(in the rows, 128 means zero)
Each row of numbers belongs to one of the things below and depends on some of the facts about them. Some rows are named. Which thing is each other row?

There are 3 kinds of fact about the things: Π, η, ψ.
bidris: Π vufle; η a
bobir: Π fases; η b
brafal: η c
brena: Π bulos; η c; ψ siken, divos, stode, dradres, klamitur
bromul: Π sobron; η a
brufli: Π stode; η b
budur: η a; ψ drulanos, stumol, trabra, stofir, pipu, taklo
bulos: η a
bupler: Π brafal; η a
dena: Π brafal; η a
distu: Π pliga; η a
ditek: Π zakatrar; η a
dival: Π sobron; η c
divos: Π dridok; η a
dradres: Π stode; η b
dralol: Π brafal; η c
dranutru: Π brafal; η a; ψ flidrok, lokul, trotra, tikle, nuplu, skiven
dribro: Π sobron; η a
dridok: η c
drostu: η b
drulanos: Π niketer; η c
fabas: Π vufle; η a
fases: η c
fiska: Π bulos; η b; ψ brufli, skogin, dradres, rumistar, taklo
flelil: Π segam; η c
flemok: Π drostu; η c
flidrok: Π brafal; η b
flopena: Π trabra; η a; ψ trakotrem, ribrul, fluskan, dribro, kifar, stugon
fluskan: Π bulos; η b
foskes: Π zakatrar; η b
funem: Π dridok; η a
gimer: Π bulos; η a
gometram: Π brafal; η a
goza: Π niketer; η b
graklas: Π segam; η b
grubra: Π vupu; η b; ψ skudom, peskel, nutram, kogul
gruzus: Π niketer; η a; ψ trotra, skubapom, somu, mibrun
kapimi: Π vupu; η c; ψ stoskon, trakotrem, plotros, trotra, nele, skiven, popemi, klamitur
kibuk: Π sobron; η c
kifar: Π zakatrar; η b
kitri: Π taklo; η a
klabrel: Π drostu; η a
klamitur: Π zakatrar; η b
kogul: Π drostu; η a
laskaskas: Π sobron; η b
lofla: Π sobron; η b
lokul: Π segam; η a
mavam: Π brafal; η a
memun: Π sobron; η b; ψ tipo
mibrun: Π vufle; η b
mimem: Π stode; η b
muplazum: Π segam; η a
nabrar: Π vupu; η c; ψ stofir
nele: Π brafal; η a
neple: Π vupu; η a
niketer: η a
norer: Π stode; η c
nukon: Π stode; η a
nuplu: Π segam; η c
nutram: Π bulos; η a
pala: Π segam; η b
peskel: Π stode; η b
pilem: Π budur; η a; ψ trabra, trebrel, bupler
pipu: Π budur; η a
pliga: η a
plizil: Π budur; η a; ψ trisi, dival, mavam, renon, fabas, peskel, popemi, brafal
plobu: Π bulos; η c
plosel: Π budur; η a
plotriki: Π zakatrar; η a
plotros: Π dridok; η b
poge: Π budur; η b
popemi: Π stode; η b
pori: Π budur; η b
posok: Π segam; η a
puliban: Π stode; η a; ψ flelil
pumir: Π vupu; η c
redim: Π pliga; η a
renon: Π bulos; η c
retriben: Π brafal; η c; ψ drulanos, lofla
ribrul: Π bulos; η c
robrik: Π bulos; η a; ψ skagrafa, bromul, kibuk, kitri, foskes, stepak
rodram: Π vupu; η a; ψ stumol, vufle, plotros, ditek, sobron, posok, plobu, poge
rugrun: Π vufle; η a
rumistar: Π bulos; η a
sadreklum: Π segam; η c
segam: η a; ψ mimem, distu
sidil: Π stode; η b
siken: Π taklo; η a
skagrafa: Π brafal; η a
sketa: Π sobron; η c
skiven: Π brafal; η b
skogin: Π zakatrar; η b
skubapom: Π pliga; η a
skudom: Π sobron; η b
sobron: η a
sodrubrur: Π pliga; η a; ψ fluskan, skiven, bupler
somu: Π niketer; η a
stabreste: Π niketer; η b; ψ drostu, stofir, rugrun, poge, stugon
stepak: Π trabra; η c
stode: η b
stofir: Π zakatrar; η a
stoskon: Π bulos; η b
stugon: Π sobron; η c
stumol: Π brafal; η a
taklo: η c
tanal: Π brafal; η c; ψ tipo, dralol, poge, stepak
tetrum: Π niketer; η c
tikle: Π brafal; η b
tipo: Π budur; η b
togras: Π zakatrar; η a
trabra: η b
trakotrem: Π vupu; η b
trebrel: Π budur; η c
trisi: Π zakatrar; η a
trituk: Π fases; η a
troto: Π taklo; η a; ψ kibuk, dena, muplazum, sobron, posok
trotra: Π stode; η a
trovil: Π brafal; η a
trukek: Π pliga; η a; ψ pala, gometram
tuklu: Π taklo; η b
vufle: η c
vupu: η b
vustuklus: Π sobron; η a
zakatrar: η c; ψ tipo, kibuk, flemok
zaklok: Π niketer; η a
zipil: Π segam; η b; ψ plotriki, bobir
zuvuzok: Π stode; η b; ψ dival, fabas, vupu, klamitur

Known rows:
zaklok: [137 132 124 142 127 125 123 123 118 132 134 139 112 119 132 134 155 123
 109 119 143 135 117 134 124 114 146 125 118 142 114 134 139 106 144 124
 105]
skogin: [114 121 122 127 101  98 138 148 125 137 133 131  90  95 129  82 144 137
 109 115 111 137 121 143 134 142 145 117 111 124 118 107 155 121 124 119
 129]
pilem: [104 145 144 143 140 151 124 128 121 119 152 142 106 141 129  95 138 104
 125 113 141 146 130 139 123 112 144 115  89 126 126 131 149 124 129 123
  88]
fabas: [137 126 103 144 124 119 149 126 104 142 125 128 134 133 125 122 160 138
 145 101 123 134 110 145 120 122 139 130 109 142 132 124 130  95 137 115
 107]
plotriki: [119 128 135 139 132 136 133 113 115 133 138 118 109 123 141 127 163 115
 121 122 161 123 106 126 129 117 135 117 113 139 118 140 142 105 160 115
 111]
klamitur: [108 118 113 133 108 113 158 136 114 137 125 122 104 124 116 103 153 142
 138 107 107 126 111 156 129 135 129 116  96 117 141 111 152 110 113 105
 117]
kapimi: [119 134 136  93 117 114 124 163 128 108  95 131 138 141  98 118  87 104
  95 109  94 171 129 209 130 129 157 161  92  47 123 154 134 120  94 100
 121]
skiven: [154 142  95 143 117 106 157 146 163 140 128  87 104 154 139 117 106 109
 139 113 165 100 105 131 132 153 133  86 127 115 157 108 155 108  76  93
 116]
popemi: [108 121 122 108 120 108 174 139  94 129 161 122  79 156 125 115 181 156
 136 101 118 107 115 146 120 154 126 118 112  80 126 164 162  99 136  90
  91]
peskel: [122 121 105 101 102  80 163 145  96 135 136 129  84 133 130 136 173 173
 120 101 100 116 115 146 129 162 142 132 123  85 109 158 155  93 146  99
  95]
skagrafa: [168 141  87 155 147 103 111 131 169 122 143 111 128 153 164 158 119  99
 114 135 178 106 109 121 117 134 147  88 173 170 136 106 128 103 114 104
 115]
lofla: [ 73 107 151 141 112 155 124 118 120 127 122 124  83  94 129  74 137  98
 134 137 134 121 112 158 137  95 128 117  90 161 152  88 161 113 101 110
 135]
pori: [113 134 124 119 104  97 123 136 119 134 122 127 100 103 131 119 142 142
  97 129 111 136 116 147 136 131 149 120 120 122 124 125 151 118 127 117
 123]
bromul: [ 83 110 134 146 145 160 101 106 115 123 119 126 132 110 145 107 151  90
 140 149 143 117 115 153 120  79 132 123 112 203 158  99 119 101 140 108
 132]
vustuklus: [ 94 124 141 143 133 153 112 115 115 137 111 118 116 101 137 102 140 100
 126 133 157 132 116 144 133  78 141 136  79 182 136 108 133 101 143 116
 121]
muplazum: [109 124 114 141 144 117 118 129 118 120 151 134 123 128 147 120 168 114
 129 129 128 125 124 142 118 125 139 114 133 170 126 110 126 113 155 116
 122]
gometram: [189 148  89 159 119  89 123 139 166 140 129  98 125 131 162 151 107 116
 101 119 176 119 103 110 140 138 161 107 152 156 112 114 140 100 118 119
 118]
puliban: [135 130 131 128 138 110 133 136 104 122 170 152  83 144 144 138 172 146
 103 107 138 125 123 126 121 137 148 127 132 103  87 175 152 109 168 115
  79]
rodram: [106 152 140 130 158 151 107 130 120 112 154 137 131 145 135 103 133 103
 122 135 136 142 143 144 101 106 144 119  99 139 140 134 136 126 132 115
  82]
flemok: [116 103 122  92 123  80 113 152 135 104 107 113 142 117 133 129 119 100
  78 131 107 140 121 201 136 147 156 139 159  90 125 134 110 120 131 100
 181]
memun: [ 68 121 149 124 131 153  95 118 117 110 119 123 105 113 132 110 134  95
 119 157 121 129 126 163 122  83 132 114  94 166 162 100 148 116  99 100
 125]

Which thing is each row?
No name comes twice in this set of rows, the named rows included.
[165 136 111 118 110  77 113 182 183 107 104 105 119 136 134 121  44  86
  69 119 145 150 120 176 153 151 173 127 144  67 112 128 136 128  77 104
 140] : retriben
[117 121 118 116 106  85 155 156 114 127 165 141  61 121 134  97 165 154
 103 104 104 126 129 135 132 172 140 113 132  88  95 149 162 125 143 111
 108] : brufli
[ 82 156 146 160 141 169 107  76 113 127  85 112 195  85 100  85 159  71
 139 132 117 154 113 174 102  78 126 100  88 213 189  42 104 135 126 133
 188] : sobron
[131 158 127 109 124  85 135 130 136 111  89 112 199 112  84 119 136  94
  73  97  73 182 123 214 113 175 155 109 157  46 145 100  99 157 125 125
 226] : vufle
[122 182 134 127 116 121 155  90 111 140  95  98 170 124  77 128 172 125
 115  96 102 154 111 159  99 148 123  92 105  88 167 106 140 130 121 116
 170] : vupu
[ 95  91 142 104  99 106 104 154 128 121  73 108 130  86 123 111  92  95
  81 131 105 156 117 203 158 109 159 166 108 115 118 112 122 115 109 109
 168] : sketa
[ 99 126 113 110 119  91 114 133 116 119 133 124 114 102 143 122 159 134
 106 144 110 130 126 148 119 140 139 109 137 147 136 112 137 117 132 104
 142] : foskes
[123 121 119 135 140 135 167 131  93 125 175 141  93 174 138 112 181 144
 154  87 138 108 115 135 115 148 127 118 115 101 116 163 149  96 161 105
  87] : trotra
[168 152  89 156 136 117 147 138 162 136 132  99 134 164 140 127 106 104
 145 108 178 114 110 124 122 136 141 103 120 140 144 121 132  96  96 105
  97] : nele
[120 170 141  84 129  84 107 127 130 100  87 113 203 115  93 143 129  93
  53 120  68 185 136 213 106 154 156 123 151  49 141 127 102 162 134 116
 203] : zakatrar

Now the same things, written a new way:
Named rows:
muplazum: [120 130 124 125 133 136 113 124 180 129 128 130 162 119 124 151 111 121
 105 118 121 120 148 126 122 133 108 136 102 142 137 127 141 135 130]
trisi: [120 128 115 121 133 136 119 125 179 132 127 127 139 119 122 156 112 121
  99 125 125 119 146 131 127 123 114 134 102 145 135 128 148 135 116]
nele: [136 121 126 122 147 160 160  98 151 109 124 129 140 133 121 141 119 116
 123 113 108 114 130 128 136 129 130 148 122 137 117 128 150 132 127]
fabas: [125 127 119 121 135 141 125 122 168 126 125 130 131 113 116 135 116 122
 111 126 123 115 137 125 124 122 119 139 115 139 131 123 142 135 112]
dranutru: [126 123 128 122 133 159 166 102 139 111 123 118 134 132 126 136 120 122
 126 110 100 111 126 129 118 133 130 147 112 137 112 131 148 127 122]
dribro: [134 133 104 120 133 133 124 104 203 140 125 132 147 112 110  87 110 127
 121 128 132 103 134  98 133 120 112 150 113 122 127 126 118 132 121]
pliga: [104 128 129 128 127 126 123 121 195 106 119 126 119  96 114 133 122 116
 117 135 137 110 115 120  92 127 110 139 156 141 129 124 148 123 116]
rumistar: [125 121 137 119 124 164 112 126 117 115 115 127 135 108 126 122 128 123
 116 104 138 124 142 118 128 116 142 134 112 127 135 107 123 141 108]
pipu: [122 128 123 124 133 138 120 123 175 125 127 130 147 115 120 138 114 123
 109 121 123 117 141 123 121 128 114 139 111 140 134 124 140 135 122]
kogul: [126 126 116 119 134 142 127 122 170 127 126 129 124 112 117 138 117 122
 110 128 124 113 136 128 126 118 121 139 117 139 131 124 145 135 108]
fiska: [120 131 132 118 113 124 122 136   6 112 101 114 119 106 131 119 136 130
 130 108 124 155 143 117 126 123 142 116 101 127 123 114 105 134 120]
lofla: [139 143  99 120 132  90 126 111 110 134 110 128 139 112 110  90 119 131
 133 136 122 135 139  95 147 125 112 133 111 123 119 130 101 129 138]
plotros: [131 136 117 123 137  98 125 128  73 119 111 129 130 113 116 135 123 125
 123 129 114 151 144 120 137 130 118 123 116 139 125 126 123 132 132]
kifar: [124 138 113 122 134  94 118 131  86 128 111 126 141 118 123 158 119 126
 114 128 115 154 152 126 140 132 113 119 102 144 128 131 130 133 136]
zuvuzok: [148 138 122 122 133 100 144 156  38 125 132 133  97 100 104 113 119 145
 137 138  74 145 133 138 111 134 120 123 103 141 121 124 123 138 112]
stoskon: [131 128 130 118 126 123 115 132  19 111 101 125 123 108 126 125 136 125
 128 113 129 158 147 117 145 118 143 116 111 129 127 111 109 140 123]
mibrun: [133 135 114 121 136 100 126 128  76 121 111 128 125 111 116 138 123 125
 123 131 115 150 142 122 140 127 120 122 116 140 124 127 125 134 130]
goza: [125 137 117 121 128  98 126 130  75 122 113 121 130 111 121 136 122 129
 123 127 111 149 143 122 127 132 116 120 109 139 122 128 123 130 132]
renon: [123 119 123 122 113 150 121 132  34 122 112 135 133 123 135 125 132 122
 113 128 150 140 140 139 145 121 140 124 129 125 123 103  98 142  99]
pumir: [117 128 115 127 113 125 132 129  86 131 124 131 144 126 130 132 118 127
 110 142 131 133 137 142 125 137 111 129 127 134 118 121 110 133 115]
dival: [132 132  91 123 120 118 133 110 125 147 121 137 143 127 117  89 115 127
 117 153 146 118 133 119 149 123 110 140 130 121 114 123  91 133 109]

Rows to name:
No name comes twice in this set of rows, the named rows included.
[130 135 105 119 123 132 128 105 199 139 127 125 143 110 113  83 110 130
 121 127 127 101 132  99 122 121 110 148 108 122 123 127 116 130 120] : vustuklus
[ 95 143 120 118 115 152 105 123 199 100 130 113 114 105 125 140 101  98
 115 143 126 130 124 119  73 142 111 118 162 143 116 123 159 122 132] : segam
[113 128 114 127 109 125 135 131  81 134 122 127 138 126 132 132 120 127
 112 141 130 128 132 144 117 137 112 129 122 134 116 122 110 131 109] : kapimi
[149 129 132 124 136 143 137 146 140 126 148 141 118 101 104 109 109 141
 126 128  84 116 132 137 103 133 115 141 110 140 129 119 137 141 104] : nukon
[111 130 117 128 108 126 135 131  77 132 122 125 145 126 133 130 120 129
 114 140 128 128 133 141 114 140 109 129 120 132 117 123 108 130 113] : nabrar
[123 124 125 130 120 143 169 107  59 115 119 126 154 146 135 131 123 122
 128 127 111 127 125 143 129 149 122 140 128 131 101 127 114 127 129] : tanal
[132 134 101 127 120 116 129 108 129 144 121 140 165 126 119  84 114 128
 121 146 141 120 135 113 146 134 105 144 130 118 116 121  85 132 125] : kibuk
[158 135 117 121 147  99 140 152  50 125 132 144  99 101 100 117 119 141
 133 143  82 150 138 139 131 129 122 124 113 142 124 121 126 142 113] : peskel
[112 121 128 123 100 151 126 135  26 124 112 123 132 121 139 119 133 128
 117 124 143 137 136 137 124 127 136 122 119 123 119 107  93 137  99] : brena
[134 121 124 130 135 144 162 103  71 114 121 139 162 148 130 137 123 119
 125 129 120 133 131 143 149 147 123 142 139 133 106 122 117 132 133] : dralol
[113 129 112 127 113 122 126 131  95 138 124 128 153 132 135 151 115 127
 101 141 133 135 145 146 128 140 106 125 114 139 121 124 116 132 117] : sadreklum
[161 150 117 115 141 125 121 150  59 108 143 140 101 106 105 109  99 121
 141 149  70 172 143 128 117 147 125 108 138 139 111 115 129 144 136] : mimem
[115 128 126 121 119 144 129 123 156 123 128 117 135 109 124 126 113 127
 116 119 116 117 135 124 103 129 113 137 109 139 124 126 137 130 115] : trukek

